Here is a tiny trained network, its code and every weight. The questions are about switching its units off for an input and a class, where a switched-off unit gives its printed mean instead of its output.

import numpy as np


def w(rows, s, z=0):
    codes = np.array(rows[::2]) - 128.0
    scale = np.full(codes.shape[1], s)
    scale[-1] = z or s
    return codes * scale


def norm(h):
    return h / np.sqrt((h * h).mean(-1, keepdims=True) + 1e-5)


def f(y):
    return np.maximum(y, 0)


def log_softmax(a):
    a = a - a.max(-1, keepdims=True)
    return a - np.log(np.exp(a).sum(-1, keepdims=True))


def net(x, mask):
    res = np.array(x, float).reshape(1, 5) / 4 @ E
    u = 0
    for l in range(2):
        y = f(norm(res) @ A[l][:, :-1].T + A[l][:, -1])
        res = res + np.where(mask[u : u + 10], y, B[l][:, -1]) @ B[l][:, :-1]
        u += 10
    return log_softmax(norm(res)[-1] @ U[:, :-1].T + U[:, -1])


A, B = {}, {}
E = w([
[176,155,218,118,180,142,156,233,49,254],'x0',
[97,126,44,182,110,71,78,104,82,225],'x1',
[173,116,83,153,158,57,169,204,166,82],'x2',
[155,94,250,209,9,64,67,149,69,50],'x3',
[90,179,114,101,11,116,128,200,229,178],'x4',
],0.0057)
A[0] = w([
[124,130,113,55,194,125,140,115,115,146,59],'L0N1',
[92,131,130,81,54,223,121,31,100,175,40],'L0N2',
[155,106,24,234,95,121,76,47,104,229,34],'L0N3',
[125,90,158,199,201,121,116,64,111,157,75],'L0N4',
[136,119,50,141,103,164,121,36,153,61,16],'L0N5',
[215,95,155,88,168,191,116,118,132,58,139],'L0N6',
[154,111,137,69,115,198,143,144,159,46,2],'L0N7',
[64,91,213,86,111,253,23,63,94,141,55],'L0N8',
[133,113,111,118,110,84,118,53,171,116,10],'L0N9',
[178,114,96,134,170,21,187,183,172,65,58],'L0N10',
],0.0074,0.0043)
B[0] = w([
[164,1,147,171,127,165,86,88,164,141,197],'L0N1',
[179,159,130,131,141,48,226,130,151,114,223],'L0N2',
[107,102,71,43,62,141,131,180,68,150,237],'L0N3',
[124,105,107,101,198,133,43,176,74,53,197],'L0N4',
[9,110,141,218,180,135,180,145,126,89,210],'L0N5',
[78,101,96,100,108,156,102,134,21,137,248],'L0N6',
[52,115,132,66,94,120,114,153,118,142,189],'L0N7',
[198,123,100,125,164,23,207,136,145,122,253],'L0N8',
[108,188,143,207,111,181,134,148,110,113,157],'L0N9',
[161,182,115,92,133,66,181,15,53,174,243],'L0N10',
],0.0075,0.0046)
A[1] = w([
[188,145,239,136,213,185,139,229,69,243,51],'L1N1',
[115,138,96,153,91,171,125,52,171,2,83],'L1N2',
[115,126,228,23,131,195,193,116,151,66,132],'L1N3',
[97,146,95,74,64,104,149,126,211,200,165],'L1N4',
[116,67,100,133,219,191,201,105,135,179,160],'L1N5',
[98,48,97,125,123,167,155,203,72,138,250],'L1N6',
[176,234,97,123,142,85,151,40,90,139,3],'L1N7',
[176,66,239,201,43,71,68,132,75,38,59],'L1N8',
[102,157,63,91,192,220,135,111,234,121,74],'L1N9',
[108,240,161,134,66,131,107,152,254,155,187],'L1N10',
],0.0079,0.0024)
B[1] = w([
[46,109,75,177,107,134,187,101,152,103,246],'L1N1',
[110,124,115,172,123,151,192,176,117,173,189],'L1N2',
[112,159,68,92,91,67,66,180,104,172,198],'L1N3',
[143,108,178,118,136,122,104,131,118,84,224],'L1N4',
[191,136,173,140,78,117,103,124,143,141,237],'L1N5',
[125,196,171,108,122,136,95,160,160,87,254],'L1N6',
[169,115,157,117,133,86,181,134,170,123,182],'L1N7',
[172,129,128,111,129,166,109,93,182,179,253],'L1N8',
[160,113,140,158,89,157,99,88,141,172,175],'L1N9',
[136,99,142,138,247,154,129,114,38,107,194],'L1N10',
],0.013,0.007)
U = w([
[8,132,97,232,80,172,198,134,143,131,137],'0',
[200,126,163,136,77,191,68,77,196,202,145],'1',
[173,136,120,106,121,23,204,106,99,153,133],'2',
[72,167,72,43,52,108,65,191,73,155,127],'3',
[130,92,171,133,214,172,84,128,62,68,181],'4',
[134,192,160,115,118,116,127,143,186,68,120],'5',
[60,128,113,65,166,137,112,78,211,110,13],'6',
[88,185,96,77,206,153,117,107,245,98,1],'7',
],0.015,0.011)

Each question gives the input, the list of numbers given to net, and the class t.
The units are the neurons (one row each of A and B). Each row of codes is followed by its name. A weight is (code - 128) times the scale printed after its matrix; where a second scale follows, it is the last column's (A, B and U).
mask holds one flag per neuron, layer by layer. A switched-off neuron (its flag False) gives its mean, the last column of its row in B, instead of its output. The means were averaged over made-up inputs and are rounded, as every weight is.
A unit's drop is (log p(t) with every unit on - log p(t) with that unit switched off) / (log p(t) with every unit on - log p(t) with every unit switched off).
The circuit of an input: a set's keep is (log p(t) with only the set's units on - log p(t) with every unit switched off) / (log p(t) with every unit on - log p(t) with every unit switched off). Starting from the 12 units with the biggest drops (on a tie, the unit counted first), units are removed one at a time, each time the one whose removal leaves the highest keep (on an exact tie, the one counted first), for as long as the keep stays at least 0.8.
units of the circuit, in order: the units of the circuit, biggest drop first
most important unit: the unit with the biggest drop
top k neurons: the k neurons with the biggest drops, biggest first
top k neurons in layer l: the k neurons of layer l with the biggest drops, biggest first
input [6,-5,-2,2,7], class 4: units of the circuit, in order	L1N10
input [-2,-7,0,-1,8], class 4: top 3 neurons	L1N10; L1N4; L0N3
input [-1,-5,5,-3,7], class 4: top 3 neurons	L1N10; L1N4; L0N8
input [-1,-5,-6,5,-2], class 2: top 2 neurons in layer 0	L0N8; L0N2
input [-7,-8,-7,-4,1], class 3: top 3 neurons	L1N3; L0N7; L1N1
input [5,5,5,-1,-6], class 4: top 3 neurons	L0N4; L1N3; L1N2
input [-7,7,-8,1,-3], class 2: top 2 neurons	L0N8; L0N2
input [3,-7,1,6,3], class 3: top 2 neurons in layer 1	L1N3; L1N5
input [-8,1,1,7,0], class 0: top 2 neurons in layer 1	L1N2; L1N5
input [7,7,-8,2,5], class 2: units of the circuit, in order	L0N2; L0N8
input [-3,0,3,6,-6], class 1: top 2 neurons in layer 1	L1N8; L1N10
input [6,4,4,-5,8], class 4: top 2 neurons	L1N10; L1N4
input [8,-8,6,8,2], class 0: top 2 neurons	L1N1; L1N5
input [7,-8,2,8,1], class 1: most important unit	L1N8
input [5,0,2,-6,3], class 1: top 2 neurons	L1N5; L1N9
input [1,6,-8,-7,6], class 2: top 2 neurons	L0N2; L1N8
input [4,0,-6,5,4], class 2: top 3 neurons in layer 0	L0N8; L0N1; L0N2
input [-6,4,-7,-5,0], class 2: top 3 neurons	L0N2; L0N8; L1N1
input [4,-6,5,-3,-3], class 3: top 2 neurons in layer 1	L1N3; L1N6
input [-6,-8,-5,5,2], class 3: units of the circuit, in order	L1N3
